Below is a small trained network, with its code and all its weights. Each question gives an input and a class and asks what happens when units are switched off, that is, made to give their printed mean instead of their output.

import numpy as np


def w(rows, s, z=0):
    codes = np.array(rows[::2]) - 128.0
    scale = np.full(codes.shape[1], s)
    scale[-1] = z or s
    return codes * scale


def f(y):
    return y / 2 * (1 + np.tanh(0.7978845608 * (y + 0.044715 * y**3)))


def log_softmax(a):
    a = a - a.max(-1, keepdims=True)
    return a - np.log(np.exp(a).sum(-1, keepdims=True))


def net(x, mask):
    res = np.array(x, float).reshape(1, 3) / 4 @ E
    y = f(res @ A[0][:, :-1].T + A[0][:, -1])
    res = res + np.where(mask, y, B[0][:, -1]) @ B[0][:, :-1]
    return log_softmax(res[-1] @ U[:, :-1].T + U[:, -1])


A, B = {}, {}
E = w([
[243,162,74,237],'x0',
[136,2,151,171],'x1',
[187,156,251,102],'x2',
],0.0071)
A[0] = w([
[118,139,131,138,124],'n0',
[72,108,112,91,94],'n1',
[66,102,6,130,93],'n2',
[76,131,141,96,113],'n3',
[118,168,110,115,109],'n4',
[165,134,123,177,160],'n5',
[155,60,124,114,71],'n6',
[125,116,123,97,100],'n7',
[131,134,124,137,174],'n8',
[182,135,104,160,92],'n9',
[101,177,111,128,34],'n10',
[137,149,195,143,127],'n11',
[179,126,167,96,141],'n12',
[141,35,155,154,70],'n13',
[102,193,118,125,64],'n14',
[166,124,111,121,116],'n15',
[109,124,144,140,71],'n16',
[118,137,128,148,166],'n17',
[98,134,142,118,87],'n18',
[134,127,139,119,105],'n19',
[109,133,138,132,159],'n20',
[138,189,112,88,55],'n21',
[117,71,136,160,69],'n22',
[149,143,195,140,110],'n23',
[170,135,91,156,98],'n24',
[131,142,133,122,87],'n25',
[121,145,158,132,1],'n26',
[175,138,102,138,87],'n27',
[105,108,138,110,88],'n28',
[162,126,119,122,107],'n29',
[131,128,120,98,71],'n30',
[106,187,103,114,99],'n31',
[101,130,181,103,83],'n32',
[84,114,149,90,127],'n33',
[103,129,96,134,80],'n34',
[116,131,133,129,79],'n35',
[91,106,149,113,167],'n36',
[130,176,151,121,83],'n37',
[135,142,172,141,113],'n38',
[67,113,126,102,128],'n39',
[169,130,182,103,126],'n40',
],0.019,0.0017)
B[0] = w([
[131,129,129,126,129],'n0',
[128,161,119,160,189],'n1',
[159,3,67,146,254],'n2',
[128,176,125,151,187],'n3',
[119,127,149,102,160],'n4',
[119,179,125,158,207],'n5',
[116,134,158,80,169],'n6',
[127,139,126,137,138],'n7',
[123,134,129,133,138],'n8',
[124,186,127,161,210],'n9',
[123,121,149,97,160],'n10',
[139,79,88,130,186],'n11',
[136,75,98,142,184],'n12',
[111,134,194,51,210],'n13',
[124,135,165,80,178],'n14',
[129,147,123,138,150],'n15',
[131,132,134,129,127],'n16',
[131,131,129,131,135],'n17',
[121,142,133,145,147],'n18',
[130,124,121,131,131],'n19',
[134,132,130,133,134],'n20',
[117,129,183,85,187],'n21',
[123,128,165,80,175],'n22',
[139,72,90,142,190],'n23',
[120,176,119,160,201],'n24',
[123,123,131,124,131],'n25',
[132,119,118,121,135],'n26',
[122,172,128,152,182],'n27',
[122,151,133,137,151],'n28',
[128,140,122,138,144],'n29',
[128,132,135,133,131],'n30',
[116,125,170,86,182],'n31',
[133,135,113,164,184],'n32',
[133,180,122,153,192],'n33',
[135,103,109,123,149],'n34',
[132,127,126,132,125],'n35',
[125,162,131,146,172],'n36',
[122,106,141,100,168],'n37',
[130,97,109,136,158],'n38',
[125,169,123,156,189],'n39',
[142,75,88,137,192],'n40',
],0.038,0.0097)
U = w([
[136,43,50,119,252],'0',
[112,196,97,162,54],'1',
[102,111,185,8,75],'2',
],0.012,0.0016)

Each question gives the input, the list of numbers given to net, and the class t.
The units are the neurons (one row each of A and B). Each row of codes is followed by its name. A weight is (code - 128) times the scale printed after its matrix; where a second scale follows, it is the last column's (A, B and U).
mask holds one flag per neuron, in row order. A switched-off neuron (its flag False) gives its mean, the last column of its row in B, instead of its output. The means were averaged over made-up inputs and are rounded, as every weight is.
A unit's drop is (log p(t) with every unit on - log p(t) with that unit switched off) / (log p(t) with every unit on - log p(t) with every unit switched off).
most important unit: the unit with the biggest drop
k most important neurons: the k neurons with the biggest drops, biggest first
drop of u: that unit's drop, to one decimal
input [7,-1,-6], class 1: 3 most important neurons : n9; n24; n5
input [-5,-7,7], class 0: most important unit : n40
input [7,8,4], class 2: 2 most important neurons : n13; n22
input [-8,-1,7], class 1: 4 most important neurons : n2; n33; n3; n36
input [8,-2,-7], class 1: 3 most important neurons : n9; n24; n5
input [-2,-5,5], class 0: 2 most important neurons : n13; n40
input [-3,-7,6], class 2: 2 most important neurons : n2; n21
input [-6,7,1], class 2: 4 most important neurons : n13; n22; n6; n9
input [0,-7,7], class 0: 2 most important neurons : n40; n23
input [-5,-2,5], class 0: 3 most important neurons : n40; n11; n9
input [6,-4,6], class 0: 2 most important neurons : n23; n11
input [0,3,1], class 2: drop of n2 : 0.8
input [-1,-4,-3], class 2: drop of n23 : 0.1
